Below are the code and all the weights of a small trained network. Each question names an input and a class and asks about switching units off, where a switched-off unit gives its printed mean instead of its output.

import numpy as np


def w(rows, s, z=0):
    codes = np.array(rows[::2]) - 128.0
    scale = np.full(codes.shape[1], s)
    scale[-1] = z or s
    return codes * scale


def f(y):
    return np.maximum(y, 0)


def log_softmax(a):
    a = a - a.max(-1, keepdims=True)
    return a - np.log(np.exp(a).sum(-1, keepdims=True))


def net(x, mask):
    res = np.array(x, float).reshape(1, 4) / 4 @ E
    y = f(res @ A[0][:, :-1].T + A[0][:, -1])
    res = res + np.where(mask, y, B[0][:, -1]) @ B[0][:, :-1]
    return log_softmax(res[-1] @ U[:, :-1].T + U[:, -1])


A, B = {}, {}
E = w([
[143,65,166,87,64,158,41,191,162],'x0',
[155,140,246,161,189,82,133,198,155],'x1',
[88,139,100,143,193,117,51,176,158],'x2',
[222,84,123,95,170,112,111,80,73],'x3',
],0.012)
A[0] = w([
[102,185,143,159,250,98,252,136,134,153],'neuron 1',
[225,104,164,124,78,145,216,96,122,117],'neuron 2',
[65,129,15,119,167,134,85,132,139,163],'neuron 3',
[68,120,101,141,20,143,157,127,121,157],'neuron 4',
[211,75,185,117,88,142,107,126,122,252],'neuron 5',
[216,125,93,117,173,128,125,82,61,182],'neuron 6',
[175,146,168,133,178,118,228,75,89,250],'neuron 7',
[133,132,134,158,118,141,118,133,101,50],'neuron 8',
[136,139,104,162,63,151,140,155,103,132],'neuron 9',
[30,148,172,151,85,146,81,242,180,184],'neuron 10',
[122,95,215,92,84,113,115,208,143,177],'neuron 11',
[175,78,130,128,124,131,76,176,127,58],'neuron 12',
[141,165,145,125,139,182,179,135,163,88],'neuron 13',
[148,99,182,143,116,140,149,187,143,113],'neuron 14',
[77,128,73,119,70,127,158,100,167,142],'neuron 15',
[105,161,200,172,74,124,123,191,134,169],'neuron 16',
],0.011,0.0034)
B[0] = w([
[140,255,137,184,163,155,113,100,118,250],'neuron 1',
[130,69,175,111,129,77,197,109,107,202],'neuron 2',
[125,92,38,164,135,122,105,145,111,191],'neuron 3',
[156,151,103,41,134,174,126,118,101,190],'neuron 4',
[145,129,195,144,82,104,105,155,98,200],'neuron 5',
[156,65,129,191,137,117,104,83,146,213],'neuron 6',
[117,176,170,161,140,91,192,70,79,235],'neuron 7',
[100,141,112,121,98,128,141,156,134,128],'neuron 8',
[132,136,125,92,122,150,143,113,120,156],'neuron 9',
[49,131,88,106,130,94,172,185,187,224],'neuron 10',
[129,123,178,98,159,140,116,131,204,202],'neuron 11',
[136,146,167,155,87,145,91,170,120,170],'neuron 12',
[135,139,122,123,159,114,95,141,126,152],'neuron 13',
[136,113,141,121,117,177,129,93,182,171],'neuron 14',
[131,124,88,57,107,158,107,104,116,182],'neuron 15',
[128,129,112,107,159,161,162,112,201,190],'neuron 16',
],0.02,0.018)
U = w([
[140,253,167,158,163,126,133,103,65,212],'0',
[96,131,208,67,138,151,151,185,237,160],'1',
[129,159,81,2,50,208,83,147,37,12],'2',
[176,114,230,114,39,133,25,197,102,151],'3',
[148,69,196,102,98,55,203,92,66,27],'4',
[4,169,51,99,120,92,139,244,106,2],'5',
[154,73,79,169,139,123,59,116,85,192],'6',
],0.0084,0.00073)

Each question gives the input, the list of numbers given to net, and the class t.
The units are the neurons (one row each of A and B). Each row of codes is followed by its name. A weight is (code - 128) times the scale printed after its matrix; where a second scale follows, it is the last column's (A, B and U).
mask holds one flag per neuron, in row order. A switched-off neuron (its flag False) gives its mean, the last column of its row in B, instead of its output. The means were averaged over made-up inputs and are rounded, as every weight is.
A unit's drop is (log p(t) with every unit on - log p(t) with that unit switched off) / (log p(t) with every unit on - log p(t) with every unit switched off).
The circuit of an input: a set's keep is (log p(t) with only the set's units on - log p(t) with every unit switched off) / (log p(t) with every unit on - log p(t) with every unit switched off). Starting from the 12 units with the biggest drops (on a tie, the unit counted first), units are removed one at a time, each time the one whose removal leaves the highest keep (on an exact tie, the one counted first), for as long as the keep stays at least 0.8.
units of the circuit, in order: the units of the circuit, biggest drop first
k most important neurons: the k neurons with the biggest drops, biggest first
drop of u: that unit's drop, to one decimal
input [4,-6,0,7], class 6: units of the circuit, in order => neuron 6
input [5,1,3,3], class 3: units of the circuit, in order => neuron 12; neuron 5
input [5,-1,6,-4], class 5: 2 most important neurons => neuron 10; neuron 3
input [-6,4,-8,7], class 4: 2 most important neurons => neuron 2; neuron 6
input [1,3,-8,-4], class 1: 2 most important neurons => neuron 16; neuron 11
input [5,-5,5,6], class 6: 3 most important neurons => neuron 3; neuron 11; neuron 6
input [5,4,-6,5], class 4: 2 most important neurons => neuron 2; neuron 1
input [-8,-2,-7,5], class 4: 2 most important neurons => neuron 2; neuron 6
input [2,-2,3,5], class 6: 2 most important neurons => neuron 11; neuron 6
input [-3,7,-6,-8], class 1: 3 most important neurons => neuron 16; neuron 10; neuron 11
input [-2,-7,8,0], class 6: 2 most important neurons => neuron 3; neuron 10
input [-4,-1,-8,-2], class 4: 2 most important neurons => neuron 2; neuron 12
input [-1,-7,5,-4], class 2: 2 most important neurons => neuron 15; neuron 4
input [6,-4,5,-5], class 5: units of the circuit, in order => neuron 10
input [7,-4,-6,1], class 3: 2 most important neurons => neuron 5; neuron 7
input [-4,-4,0,5], class 4: 2 most important neurons => neuron 1; neuron 7
input [2,-1,-2,4], class 4: drop of neuron 1 => 0.1
input [7,-4,5,-4], class 5: drop of neuron 10 => 0.7
input [-8,-7,8,5], class 6: drop of neuron 3 => 0.2
input [-1,-5,-8,-1], class 4: units of the circuit, in order => neuron 2
input [-4,2,2,-8], class 5: drop of neuron 10 => 0.8
